In the rows, zero is written as 128.
Each row of numbers stands for one thing and depends on some of the facts below. Use the named rows to name the rest.

Facts:
badem pluvo:dreplas stifil:a plistik:d
befi pluvo:steplastul stifil:a plistik:e
benesir stifil:a plistik:e
bokam pluvo:dretrek stifil:b plistik:f
bokla pluvo:nevo stifil:a plistik:f
brani pluvo:nesan stifil:a plistik:e
brobrir pluvo:grokel stifil:b plistik:f
brostam pluvo:trugro stifil:a plistik:d
brugefi pluvo:klorem stifil:a plistik:d
brupi stifil:a plistik:d
bruzur pluvo:tifufos stifil:b plistik:e
bubam pluvo:plakluk stifil:b plistik:d
bufa pluvo:fledron stifil:a plistik:d
bulestel pluvo:zibrun stifil:b plistik:c
dafom pluvo:plaku stifil:a plistik:c
dapi pluvo:plepu stifil:a plistik:f
dradre pluvo:bruzur stifil:a plistik:c
drarupom pluvo:tiflus stifil:a plistik:e
dreplas pluvo:trogigus stifil:a plistik:f
drestam pluvo:kloklun stifil:b plistik:d
dretrek pluvo:nitrin stifil:b plistik:c
drevanil stifil:b plistik:f
drigu pluvo:plenen stifil:a plistik:f
drogam pluvo:plebus stifil:a plistik:d
duflin pluvo:kibenem stifil:a plistik:f
dugavus pluvo:flegi stifil:a plistik:f
dukuvo pluvo:brupi stifil:b plistik:d
fafesti pluvo:legeve stifil:a plistik:d
fafo stifil:a plistik:e
femon pluvo:figu stifil:b plistik:e
ferir pluvo:vaga stifil:b plistik:c
fetu pluvo:truzen stifil:b plistik:e
fezis pluvo:konil stifil:a plistik:f
figu pluvo:kleve stifil:a plistik:d
fledron pluvo:skaso stifil:a plistik:c
flegi pluvo:gropa stifil:a plistik:c
flenes pluvo:miplo stifil:b plistik:e
flidibo pluvo:flipane stifil:a plistik:c
fligreti stifil:a plistik:e
flipane stifil:b plistik:e
flitrul pluvo:verevu stifil:a plistik:f
flodo pluvo:stuvi stifil:a plistik:f
floplik pluvo:skunan stifil:b plistik:c
floso stifil:a plistik:e
gafas pluvo:zedagrok stifil:b plistik:c
gagrum pluvo:gafas stifil:a plistik:c
gakir stifil:b plistik:f
gidrir pluvo:plukim stifil:a plistik:f
gitru pluvo:bokla stifil:a plistik:f
gogrun pluvo:roklos stifil:a plistik:d
gostegrul pluvo:lanok stifil:a plistik:e
graflom stifil:a plistik:c
graner pluvo:totisker stifil:b plistik:d
gratrilo pluvo:statrar stifil:b plistik:f
greklel pluvo:kigram stifil:b plistik:f
grepu stifil:a plistik:d
griklir pluvo:lutratra stifil:a plistik:e
griklum pluvo:skimor stifil:a plistik:f
grokel stifil:a plistik:d
gropa pluvo:klatum stifil:a plistik:d
kadri pluvo:letir stifil:b plistik:c
kagral pluvo:stetom stifil:b plistik:d
kibenem pluvo:nogam stifil:a plistik:e
kigram pluvo:nusak stifil:a plistik:e
kisaker pluvo:neflutul stifil:a plistik:e
klaki pluvo:floplik stifil:a plistik:e
klatum pluvo:bubam stifil:a plistik:f
klevaso pluvo:klolem stifil:a plistik:d
kleve pluvo:ferir stifil:b plistik:c
kloklun pluvo:klaki stifil:a plistik:d
klolem pluvo:nibrur stifil:b plistik:d
klorem pluvo:trogo stifil:b plistik:f
kluvibrak pluvo:lodrol stifil:a plistik:d
konil pluvo:nalik stifil:a plistik:f
kostak pluvo:sefur stifil:a plistik:d
kufir pluvo:masur stifil:b plistik:c
labebak pluvo:trefal stifil:a plistik:d
lanok stifil:a plistik:e
lapin pluvo:ragrim stifil:b plistik:d
legeve pluvo:plaki stifil:a plistik:e
letir pluvo:dugavus stifil:a plistik:c
lipas pluvo:dapi stifil:a plistik:d
lodrol stifil:b plistik:c
lonim pluvo:nuvepar stifil:a plistik:f
lunir stifil:a plistik:e
lustoske stifil:a plistik:c
lutratra pluvo:kisaker stifil:a plistik:c
masur pluvo:skitol stifil:b plistik:d
miflin pluvo:riskis stifil:a plistik:c
miflun stifil:b plistik:d
migo pluvo:plufir stifil:b plistik:f
miplikle pluvo:vople stifil:a plistik:d
miplo pluvo:bufa stifil:b plistik:f
moplu pluvo:plekul stifil:b plistik:f
naflem pluvo:miflin stifil:a plistik:e
nalik pluvo:veplu stifil:b plistik:c
neflutul pluvo:miplikle stifil:a plistik:d
neklazem stifil:a plistik:c
nesan pluvo:drestam stifil:a plistik:d
nevo pluvo:bokam stifil:b plistik:f
nibrur pluvo:roni stifil:a plistik:f
nitrin pluvo:lipas stifil:b plistik:e
nogam pluvo:skeskofle stifil:b plistik:c
nopur pluvo:tedragror stifil:b plistik:c
nusak pluvo:befi stifil:a plistik:c
nuvepar pluvo:rotrun stifil:b plistik:f
pebaron pluvo:dafom stifil:a plistik:f
pebru pluvo:rinan stifil:b plistik:d
peven pluvo:vebenek stifil:a plistik:d
pipok stifil:a plistik:d
plaki pluvo:kostak stifil:b plistik:e
plakluk pluvo:vastem stifil:a plistik:d
plaku pluvo:gratrilo stifil:a plistik:f
plebus pluvo:femon stifil:a plistik:e
plekul pluvo:ritrasa stifil:a plistik:e
plenen pluvo:vupezul stifil:a plistik:e
pleplin pluvo:refugel stifil:a plistik:f
plepu pluvo:klevaso stifil:b plistik:c
plifor pluvo:flodo stifil:a plistik:d
ploske pluvo:graner stifil:a plistik:d
plubram stifil:a plistik:e
plufir pluvo:lustoske stifil:b plistik:f
plukim pluvo:labebak stifil:a plistik:e
plutraden pluvo:kluvibrak stifil:a plistik:d
puper pluvo:gagrum stifil:a plistik:f
radi pluvo:kufir stifil:a plistik:e
ragrim stifil:a plistik:d
raklin pluvo:kagral stifil:a plistik:c
refugel pluvo:trudro stifil:a plistik:c
rifir stifil:b plistik:e
rinan pluvo:gidrir stifil:a plistik:c
riro pluvo:gitru stifil:a plistik:d
riskis pluvo:zeziru stifil:a plistik:f
ritrasa pluvo:drigu stifil:a plistik:e
roklos pluvo:griklir stifil:b plistik:e
roni pluvo:brobrir stifil:b plistik:c
rotrun pluvo:valer stifil:a plistik:d
rustik stifil:a plistik:c
sefur pluvo:flitrul stifil:a plistik:f
sisur pluvo:vistem stifil:b plistik:d
sitras pluvo:fetu stifil:b plistik:c
skaso pluvo:drarupom stifil:a plistik:d
skastuvok pluvo:griklum stifil:a plistik:c
skeskofle pluvo:lapin stifil:b plistik:c
skigiri pluvo:gogrun stifil:a plistik:d
skimor pluvo:skigiri stifil:a plistik:c
skitol pluvo:moplu stifil:a plistik:d
skivek pluvo:riro stifil:b plistik:c
skunan pluvo:teme stifil:a plistik:d
statrar pluvo:pipok stifil:b plistik:e
steplastul pluvo:vapeste stifil:b plistik:f
stetom pluvo:tiskire stifil:a plistik:c
stevi pluvo:kadri stifil:a plistik:e
stifla stifil:b plistik:f
stuvi pluvo:skivek stifil:b plistik:d
tagru pluvo:brugefi stifil:a plistik:f
tedragror pluvo:greklel stifil:b plistik:f
teme stifil:a plistik:c
tiflus pluvo:plubram stifil:b plistik:c
tifufos pluvo:skastuvok stifil:a plistik:f
tiskire pluvo:brani stifil:b plistik:d
tobil pluvo:gostegrul stifil:b plistik:c
totisker pluvo:benesir stifil:a plistik:d
trefal pluvo:pleplin stifil:b plistik:c
tripir stifil:a plistik:d
trogigus pluvo:zugrek stifil:a plistik:e
trogo pluvo:trogra stifil:a plistik:e
trogra pluvo:viskel stifil:a plistik:f
trudro pluvo:stevi stifil:b plistik:e
trugro pluvo:miflun stifil:b plistik:c
trumize pluvo:dukuvo stifil:b plistik:c
truzen pluvo:grepu stifil:a plistik:f
vaga pluvo:lunir stifil:b plistik:d
valer pluvo:flenes stifil:a plistik:d
vapeste pluvo:badem stifil:b plistik:e
vastem pluvo:ploske stifil:a plistik:c
vebenek pluvo:dradre stifil:a plistik:f
veplu pluvo:puper stifil:b plistik:d
verevu pluvo:flidibo stifil:a plistik:d
viskel pluvo:sisur stifil:b plistik:f
vistem pluvo:tobil stifil:a plistik:d
vople pluvo:naflem stifil:a plistik:f
vupezul pluvo:peven stifil:a plistik:e
zedagrok pluvo:plifor stifil:b plistik:c
zeziru pluvo:lonim stifil:a plistik:d
zibrun pluvo:fafesti stifil:a plistik:c
zugrek stifil:b plistik:d

Some things and their rows:
brostam: [107 142  96 150 135 145 119 162 107 113 170 149 125 109 126 143 142 119
 153 120 143 133 129 123 123 159  77 137 157 144 130 138 102 149  51]
trefal: [ 90  79 143 144 157 160 170 122 145 154 144 121 103 115 202 192 141 145
 151 119 118 148 103 150 148 153  92 130 142 137  87 131  86 189  78]
vople: [124 143 109 130 149 138 117 172 121 102 183  77 113 121 131 171 146 112
 179 126 142 148 129 119 104 181  84 147 174 150 157 145  65 146  60]
veplu: [ 75 107 118 149 154 137 137 128 133 158 162 124 104 140 217 222 145 148
 157 131 122 140 107 122 169 163  75 137 140 139  86 100  74 165  55]
ragrim: [120 135  61 142 144 150 113 192 136 111 152 176 115 111 137 142 151 111
 140 116 148  77 101 132  63 139  92 139 134 146 161 109 143 119  40]
gogrun: [111 196  81 135 136 110 117 154 118 104 167  98 134 111 123 155 147 116
 174 129 153 122 109 113  95 176  91 146 148 143 153 155  85 167  39]
dreplas: [112 104 133 142 146 140 129 164 112 110 153 132 116 116 129 155 148 118
 155 122 133 133 142 120 131 161  69 142 173 149 132 135 126 143  66]
pebaron: [110 111 127 141 148 135 130 161 115 108 155 121 114 116 129 155 149 118
 158 122 135 130 139 119 125 164  72 142 171 149 137 138 125 145  66]
radi: [111 117 148 125 141 136 126 165 104 109 169 152 130 104 132 150 134 120
 160 123 151 125 135 128 126 168  74 134 158 143 142 139 126 147  76]
vupezul: [110 130 191 123 132 112 137 166 101 116 141 189 150 105 134 152 140 101
 149 129 151 110 136 125 139 161  70 141 156 141 134 137 177 142  61]
labebak: [112 127  64 154 148 146 127 159 108 116 167 154 125  94 118 127 144 135
 164 115 145 138 132 130 126 151  82 137 167 141 131 146  97 169  58]
benesir: [124 110 104 116 154 140 119 195 134 106 155 178 117 104 144 148 145 116
 150 118 158  70 106 137  62 148  91 134 135 145 175 111 162 118  65]
vastem: [119 113 107 143 142 163 132 158 115 105 146 139 119  99 129 140 145 140
 145 116 146 135 122 137 111 153  76 121 162 145 152 161  81 170  81]
fligreti: [122 112 110 117 151 140 119 192 132 106 156 173 118 105 144 151 143 115
 150 119 158  74 108 136  68 151  89 134 136 146 173 114 158 119  65]
plebus: [111 118 143 125 141 136 125 163 103 110 172 148 128 103 133 152 134 123
 162 123 152 127 136 128 127 169  74 133 158 143 143 140 121 148  78]
sitras: [ 83  96 181 140 142 159 160 126 142 151 146 113 104 132 210 210 138 125
 137 126 116 143 101 141 148 163  84 130 131 141  85 120  90 166  70]
statrar: [ 80  87 178 124 155 133 161 133 134 157 167 132 110 122 209 205 131 124
 165 127 124 133 113 140 156 170  90 142 133 137  85 106 130 160  72]
plaku: [110 110 129 141 147 136 130 161 113 108 155 124 115 116 129 154 149 119
 158 122 135 133 139 118 126 164  71 142 172 149 135 138 124 146  67]

Name these rows:
No name comes twice in this set of rows, the named rows included.
[ 85  96 178 139 142 160 159 129 146 151 144 118 103 132 212 210 139 125
 136 125 116 137  99 142 142 162  86 130 129 141  88 118  93 162  69] => trugro
[ 90  90 186 140 140 170 157 136 143 154 152 125 102 133 215 212 136 120
 135 124 115 145 102 145 147 160  84 130 134 142  85 114  85 155  69] => tiflus
[120 136  65 142 143 150 112 191 134 111 154 175 115 111 137 143 150 111
 142 117 148  82 103 132  68 141  91 139 136 146 157 111 139 121  41] => tripir
[117 118 151 143 127 169 123 164 111 107 148 150 122 114 137 155 141 121
 128 120 142 135 125 132 123 156  66 121 158 148 142 148  89 146  75] => nusak
[ 99 140  72 149 139 136  92 155 106 103 162 129 113 130 147 176 151 157
 150 130 151 119 123 103 130 164  54 120 155 149 156 131  62 147  63] => plifor
[117 172 118 110 146 108 120 160 115  98 179  88 133 106 132 164 139 121
 186 131 163 122 113 120  92 187  91 140 150 143 170 157  88 164  67] => griklir
[120 165 117 111 146 119 117 164 114  99 189  91 130 106 133 166 136 120
 187 129 161 130 117 123  94 189  91 139 154 144 170 155  75 160  69] => kisaker
[106 158 141 147 125 119 130 161 104 120 138 180 147 110 126 145 147  98
 142 127 143 116 129 119 136 153  73 148 155 141 121 136 153 146  34] => peven
[ 68  98 206 143 131 164 171 110 143 148 150  97  98 129 199 193 129 111
 128 121 107 145 104 142 143 170  88 132 118 142  61 126 124 163  72] => roni
[ 66  96 175 140 140 153 142 108 141 139 144  84  89 149 224 230 141 152
 130 131 117 130  95 122 150 174  66 116 120 147  95 117  76 163  83] => skivek
[124 178 116 125 134 139 116 156 125  92 162  75 124 116 136 169 145 122
 157 128 154 131  99 123  78 180  87 128 148 148 174 168  46 165  65] => lutratra
[118  86  68 146 171 135 144 158 117 110 151 133 114  92 117 129 154 147
 179 113 139 137 142 130 123 150  84 141 184 144 141 152 117 178  76] => dugavus
[125 149  97 147 131 172 105 183 105 117 206 135 121 115 131 158 132 105
 163 121 143 164 132 131 122 168  81 141 170 146 134 134  39 133  50] => zeziru
[ 84 142 163 109 159 101 159 124 142 146 173  71 119 124 207 218 136 123
 188 136 135 131  94 130 130 190 104 149 127 136 106 126 101 180  62] => roklos

Now the same things, written a new way:
Known rows:
refugel: [117 141 194 167  87 120  76 153  71 124 120 117 162 156 143 155 154 137
 158  89 137 140 107 147 137  32 140 141 177 127]
drarupom: [111  74 176 150 133 106  80 154  57 130  79 102 106 154 173 146 145 125
 148  91 112 101 124 125 140  86 124 147 128 120]
klaki: [ 97 111 161 121 134 105 107 161  77  89 102 129 136 146 167 147 135 108
 120  81 107 107  93 128 137  39 151 114 162 113]
flipane: [ 69 132 117 126 129  96 151 132  97 185 151 144 138  42 141 117  67 101
 145 143 161 160 129 110 152 101 136  86  82 128]
naflem: [108  87 162 130 125 111  71 134  79 145 103  91 108 157 174 149 131 136
 187 106 129  78 158 128 124 107 157 114 139 121]
vople: [146 118 137 151 101 144  80 130  83  90 106  98 123 179 177 153 146 120
 193  86 105  92 143 113 170  57 135 122 169 133]
skastuvok: [110 115 132 122 113 118  59 115 125 126 142  95 163 183 162 144 149 131
 158 142 112 105 143 153 114 112 135 126 135 110]
griklum: [146 136 114 136 103 148  62 126 116  84 130 113 161 190 164 141 158 122
 166 109  91 109 133 144 159  48 131 127 153 120]
befi: [ 96 110 161 120 134 104 108 160  77  89 102 129 137 145 169 148 132 108
 118  81 106 107  91 127 136  38 151 112 164 112]
graflom: [109  95 165 154 119 107  86 139  83 120 104 100 142 169 165 149 157 122
 126 106 104 124 104 132 138  95 102 155 137 125]
verevu: [ 97  79 148 172 112 142 107 138  74 108 121 103 153 156 181 153 150 127
 102 101  92 127 107 114 131 106  92 148 159 133]
dretrek: [101 135 113 164 139  93 154 146 103 167 156 118 145  65 108  93 128  98
 138 114 134 193 131 102 192 146  76 110  58 149]
flenes: [109 102 132 166 141 120 133 153  52 177 116 130  93  51 154 109  83  95
 178 136 160 151 161  93 179  96 105 113  62 118]
benesir: [ 87 110 180 133 105  95  75 133  86 162 113 110 145 145 153 154 135 149
 148  97 132 115 113 154 116  82 157 128 149 135]
neklazem: [ 89 109 159 130 107  95  94 119 104 133 126  94 149 162 163 159 139 131
 143 108 119 110 114 131 122 113 136 124 159 135]
stetom: [100 118 159 133 120 110 113 147  87  80 115 116 147 161 169 156 140 103
 125  90 107 113  94 115 140  56 133 120 177 118]
vastem: [ 90 122 186 152  82 101  76 122  90 162 125 100 160 155 151 164 140 150
 156 108 140 128 111 147 116  88 141 141 165 140]
miflun: [ 75 132  99 166 106 144 162 120 100 174 185 127 160  48 146 119  79 115
 147 148 155 172 152  90 152 139 107  85 107 144]

Rows to name:
No name comes twice in this set of rows, the named rows included.
[104 170 155 169 107 123 120 167  67 183 147 164 153  38 114 107  91 115
 171 125 183 193 134 134 169  25 139 104  95 122] => trudro

Now the same things, written a new way:
Some things and their rows:
tifufos: [154  72 150 102 138 139 102 140 147  98 143 133 148 142 134 130 111  80
 141  99 132 123 147 128 170 144]
verevu: [127  74 133 132 147 141 119 120 125 118 126 149 112 128 151 106 145 153
 134 109 119 131 135 139 148 120]
plufir: [ 92 159 113 130 102 120 131 150 116 135 113  96 136 129 145 132 107 104
 115 182 151 122 126 119 100 116]
fligreti: [140 136 143 128 138 129 123 108 131 107 132 138 119 117 104 109 145 140
 141 100 130 119 128 130 135 141]
gitru: [150 147 137 134 148 142 144 108  87 107 110 124 114 158  84 143 109  97
 130 115  98 119 130 131 205 129]
flenes: [126 195 116 162 113  79 136 140 140 177 127 103 134 114  74 120 125 168
 110 196 154 108 142 110  78 130]
kleve: [ 97 156 109 135 105 120 142 147 137 142 118 103 142 126 136 156 121 131
 115 155 139 148 114 116  66 124]
plepu: [125 184 102  99  70 145 144 144 113 121 134  99 111 117  83 162  73 159
 112 161 122 151 115 105  75 118]
skastuvok: [163  74 144 102 133 140 114 134 164 108 154 137 156 144 124 147 123 101
 140  69 117 151 134 130 140 154]
dafom: [142 104 137 152 146 139 122 109 140 119 135 137 132 131 131 159 130 139
 141  97 111 139 123 135 130 139]
valer: [171  88 134 175 162 107 113 113 137 168 144 149 121 125 103 118 129 185
 128 150 113 111 159 138 160 123]
nogam: [101 157 109 133 104 119 141 148 139 145 119 103 142 130 135 157 119 129
 114 156 137 148 115 116  68 125]
miplo: [117 162 115 178 120  91 123 143 129 172 120  96 140 125 114 143 100 144
 111 221 151 104 147 117 101 116]
dukuvo: [ 97 140 105 108 104 119 142 159 124 152 116 117 126 128 143 110 129 136
 105 171 141 137 127 117  97 108]
graflom: [143 105 137 151 145 138 122 109 142 119 135 137 131 130 131 159 129 140
 141  96 112 139 123 135 130 139]
sisur: [ 85 126 105 115 107 122 141 158 124 143 109 114 124 126 154 106 136 141
 107 169 145 140 127 119  88 106]
plaku: [132 102 142 149 145 140 108 111 118 107 128 130 126 129 145 132 121 117
 143 124 126 114 134 139 159 130]
skivek: [112 200 106 132 122 110 185 145 110 153  92  98 141 168  81 170 126  94
 100 145 109 153 109 110 120 126]

Name these rows:
No name comes twice in this set of rows, the named rows included.
[162 109 159 106 157 113 122 144 169 104 127 157 130 125  84 154 130 129
 141  98 143 116 148 103 141 149] => plenen
[177 105 133 169 135 121 110  98 144 155 168 122 151 134 103 128 126 146
 134 107 103 133 138 149 139 149] => miflin
[117 201 107 101  85 137 151 147  84 121 113  90 113 136  80 141  75 111
 106 180 125 127 123 108 131 112] => bokam
[138 126 138 169 179 120 158 108 126 134 102 134 144 172 109 166 159  95
 131  82  95 143 117 136 171 141] => gagrum
[147 135 145 155 148 117 119 105 137 123 132 140 118 115  95 117 144 163
 141 118 132 110 138 129 131 141] => drarupom
[174  89 131 157 145 114 110 110 133 168 157 140 130 130 106  94 133 168
 125 135 109 117 155 146 165 129] => zeziru
[136 109 142 147 149 136 114 112 118 111 125 130 129 136 139 135 122 107
 140 120 122 113 135 138 167 131] => fezis
[159 114 157 112 160 111 123 140 165 106 124 157 126 125  85 152 131 133
 142 102 144 113 146 105 142 146] => ritrasa
[113 156 100  81  76 142 140 157 106 130 127 113 100 115 107 112  92 163
 104 174 131 140 127 109  99 102] => klolem
[156  72 156 112 154 129 105 147 155 101 131 143 142 141 127 158 105  93
 142 112 137 117 153 117 169 140] => vebenek
[ 99 172 109 143 123 107 162 148 130 157 102 102 151 152 123 161 137 101
 108 146 128 149 111 116  92 127] => nalik
[127 163 113 174 113  90 121 140 126 181 133  90 148 129 108 129  99 137
 109 217 146 105 148 123 108 121] => nuvepar

